Below is a small trained network, with its code and all its weights. Each question gives an input and a target symbol and asks what happens when units are switched off, that is, made to give their printed mean instead of their output.

import numpy as np


def w(rows, s, z=0):
    codes = np.array(rows[::2]) - 128.0
    scale = np.full(codes.shape[1], s)
    scale[-1] = z or s
    return codes * scale


def f(y):
    return y / 2 * (1 + np.tanh(0.7978845608 * (y + 0.044715 * y**3)))


def softmax(a):
    e = np.exp(a - a.max(-1, keepdims=True))
    return e / e.sum(-1, keepdims=True)


def log_softmax(a):
    a = a - a.max(-1, keepdims=True)
    return a - np.log(np.exp(a).sum(-1, keepdims=True))


def net(x, mask):
    ids = ['βδεμπστω'.index(c) for c in x.split()]
    T = len(ids)
    res = E[ids] + P[:T]
    u = 0
    for l in range(3):
        r = res
        for j in range(2):
            rows = slice(2 * j, 2 * j + 2)
            q, k, v = (r @ M[l][rows].T for M in (Q, K, V))
            z = softmax(np.where(np.tri(T) > 0, q @ k.T / 2**0.5, -1e9)) @ v
            o = O[l][rows]
            res = res + np.where(mask[u + j], z, o[:, -1]) @ o[:, :-1]
        u += 2
        y = f(res @ A[l][:, :-1].T + A[l][:, -1])
        res = res + np.where(mask[u : u + 8], y, B[l][:, -1]) @ B[l][:, :-1]
        u += 8
    return log_softmax(res[-1] @ U[:, :-1].T + U[:, -1])


Q, K, V, O, A, B = {}, {}, {}, {}, {}, {}
E = w([
[187,123,113],'β',
[152,135,139],'δ',
[219,110,93],'ε',
[163,95,86],'μ',
[90,79,86],'π',
[105,64,50],'σ',
[128,105,100],'τ',
[250,158,153],'ω',
],0.013)
P = w([
[132,72,208],'0',
[88,165,90],'1',
[182,43,132],'2',
[69,43,162],'3',
[166,160,4],'4',
[168,143,125],'5',
[123,49,177],'6',
[142,197,26],'7',
[117,178,163],'8',
[166,66,197],'9',
[122,220,52],'10',
],0.015)
Q[0] = w([
[154,2,79],'0.h0',
[93,143,253],'0.h0',
[75,146,197],'0.h1',
[246,43,37],'0.h1',
],0.0075)
K[0] = w([
[114,137,151],'0.h0',
[106,152,138],'0.h0',
[131,90,202],'0.h1',
[200,11,141],'0.h1',
],0.011)
V[0] = w([
[156,148,7],'0.h0',
[200,96,130],'0.h0',
[136,183,197],'0.h1',
[172,82,104],'0.h1',
],0.013)
O[0] = w([
[12,164,195,140],'0.h0',
[100,145,139,238],'0.h0',
[151,84,120,64],'0.h1',
[84,128,191,254],'0.h1',
],0.011,0.0077)
A[0] = w([
[146,132,95,99],'0.n0',
[99,156,133,126],'0.n1',
[96,146,4,88],'0.n2',
[139,85,228,175],'0.n3',
[83,84,65,90],'0.n4',
[92,110,89,3],'0.n5',
[219,150,157,134],'0.n6',
[103,123,165,117],'0.n7',
],0.015,0.0053)
B[0] = w([
[162,115,97,121],'0.n0',
[216,166,151,162],'0.n1',
[151,192,138,163],'0.n2',
[2,85,121,252],'0.n3',
[147,130,151,143],'0.n4',
[238,126,165,124],'0.n5',
[146,165,169,180],'0.n6',
[135,121,78,161],'0.n7',
],0.0075,0.011)
Q[1] = w([
[139,173,247],'1.h0',
[74,129,69],'1.h0',
[153,63,181],'1.h1',
[105,113,158],'1.h1',
],0.013)
K[1] = w([
[53,203,254],'1.h0',
[167,70,189],'1.h0',
[199,66,37],'1.h1',
[83,103,138],'1.h1',
],0.0081)
V[1] = w([
[154,148,83],'1.h0',
[130,84,58],'1.h0',
[163,107,55],'1.h1',
[130,130,249],'1.h1',
],0.011)
O[1] = w([
[170,123,231,12],'1.h0',
[146,210,246,41],'1.h0',
[18,160,254,16],'1.h1',
[230,91,65,254],'1.h1',
],0.0063,0.0078)
A[1] = w([
[138,9,154,168],'1.n0',
[58,70,146,4],'1.n1',
[52,74,146,105],'1.n2',
[164,157,109,70],'1.n3',
[168,103,227,11],'1.n4',
[43,105,86,90],'1.n5',
[162,167,95,1],'1.n6',
[117,72,154,48],'1.n7',
],0.014,0.005)
B[1] = w([
[1,129,203,243],'1.n0',
[148,199,232,216],'1.n1',
[44,227,190,237],'1.n2',
[227,161,196,168],'1.n3',
[236,123,233,129],'1.n4',
[198,109,56,246],'1.n5',
[144,146,230,176],'1.n6',
[166,172,172,165],'1.n7',
],0.0063,0.013)
Q[2] = w([
[99,119,172],'2.h0',
[167,120,139],'2.h0',
[136,98,251],'2.h1',
[146,155,101],'2.h1',
],0.022)
K[2] = w([
[175,139,179],'2.h0',
[206,144,108],'2.h0',
[94,6,170],'2.h1',
[127,155,27],'2.h1',
],0.011)
V[2] = w([
[88,46,59],'2.h0',
[119,207,94],'2.h0',
[14,125,77],'2.h1',
[61,255,198],'2.h1',
],0.0095)
O[2] = w([
[98,211,127,74],'2.h0',
[154,109,99,151],'2.h0',
[136,185,17,2],'2.h1',
[137,248,158,190],'2.h1',
],0.012,0.0085)
A[2] = w([
[47,73,111,62],'2.n0',
[200,186,238,111],'2.n1',
[28,136,88,214],'2.n2',
[165,113,145,191],'2.n3',
[98,212,51,88],'2.n4',
[170,107,195,133],'2.n5',
[249,102,109,65],'2.n6',
[156,172,167,1],'2.n7',
],0.012,0.0094)
B[2] = w([
[214,34,77,174],'2.n0',
[81,63,141,251],'2.n1',
[103,161,50,207],'2.n2',
[110,190,105,168],'2.n3',
[238,116,229,183],'2.n4',
[136,187,46,200],'2.n5',
[140,162,78,167],'2.n6',
[255,94,122,157],'2.n7',
],0.0099,0.023)
U = w([
[75,159,64,185],'β',
[70,84,177,46],'δ',
[245,172,1,117],'ε',
[131,226,113,104],'μ',
[123,123,203,255],'π',
[216,119,149,107],'σ',
[30,184,144,175],'τ',
[226,14,125,56],'ω',
],0.0077,0.005)

Each question gives the input, a string of symbols that net reads in full, and the target symbol t.
The units are the heads (2 rows each of Q, K, V and O) and the neurons (one row each of A and B). Each row of codes is followed by its name. A weight is (code - 128) times the scale printed after its matrix; where a second scale follows, it is the last column's (O, A, B and U).
mask holds one flag per unit, layer by layer, with each layer's heads first. A switched-off unit (its flag False) gives its mean, the last column of its rows in O or B, instead of its output. The means were averaged over made-up inputs and are rounded, as every weight is.
A unit's drop is (log p(t) with every unit on - log p(t) with that unit switched off) / (log p(t) with every unit on - log p(t) with every unit switched off).
The circuit of an input: a set's keep is (log p(t) with only the set's units on - log p(t) with every unit switched off) / (log p(t) with every unit on - log p(t) with every unit switched off). Starting from the 12 units with the biggest drops (on a tie, the unit counted first), units are removed one at a time, each time the one whose removal leaves the highest keep (on an exact tie, the one counted first), for as long as the keep stays at least 0.8.
circuit, biggest first: the units of the circuit, biggest drop first
unit that matters most: the unit with the biggest drop
top k neurons: the k neurons with the biggest drops, biggest first
top k neurons in layer l: the k neurons of layer l with the biggest drops, biggest first
heads that matter: for each layer, one digit per head in row order, 1 if its drop is at least 0.15 and else 0, layers parted by /
input σ ε ω δ ω σ μ, target σ: circuit, biggest first	[2.n4, 2.h1, 0.n3, 1.n2]
input ε ω τ ω ω π π, target ε: top 3 neurons	[1.n5, 0.n6, 2.n2]
input σ ε ω π ω π, target ω: circuit, biggest first	[1.n2, 2.h1, 1.n0]
input ε τ ω, target ε: circuit, biggest first	[2.h1, 1.n6]
input ω δ π ε ω ω μ ω τ ω, target ω: unit that matters most	0.n6
input β μ π μ π, target π: heads that matter	10 / 01 / 00
input μ ω β ω, target μ: heads that matter	10 / 00 / 01
input ε β ω π σ τ ω, target ε: heads that matter	10 / 11 / 01
input ω ω τ ε, target ω: circuit, biggest first	[0.h0, 2.h1, 1.n2]
input β ω μ ε β ω π ω ε, target ω: top 2 neurons	[1.n2, 0.n3]
input β ω ω δ ω ω ε, target β: top 2 neurons	[1.n5, 1.n2]
input ω ω π ω π ω π ω μ, target ω: top 2 neurons in layer 1	[1.n2, 1.n1]
input ω π ω ω π β ω, target ω: heads that matter	11 / 11 / 01
input π σ ε, target π: top neuron in layer 1	[1.n5]
input ε π μ, target ε: top 3 neurons	[0.n6, 2.n2, 2.n4]
input ω ω ε β, target ω: top 4 neurons	[0.n6, 2.n0, 1.n2, 1.n5]
input ε π β μ δ τ β ω μ, target τ: top 3 neurons	[0.n3, 1.n2, 1.n5]
input π σ ω, target π: heads that matter	11 / 01 / 01
input δ ω τ ω π τ, target τ: heads that matter	11 / 10 / 01
input ε τ δ, target ε: top 3 neurons in layer 0	[0.n6, 0.n3, 0.n7]
input σ β ω π β ω ω ω μ τ, target σ: heads that matter	10 / 01 / 01
input ω ω δ ω σ τ δ, target ω: unit that matters most	0.n6
input β δ π ω, target β: top 3 neurons in layer 0	[0.n6, 0.n3, 0.n1]
input β π π, target β: heads that matter	10 / 11 / 01
input β β ω ε, target β: top 3 neurons	[0.n6, 1.n2, 1.n5]
input ω ε ω ω β ω μ β ω ε π, target ε: heads that matter	00 / 01 / 01
input μ ω τ π, target μ: top 2 neurons	[0.n3, 2.n4]
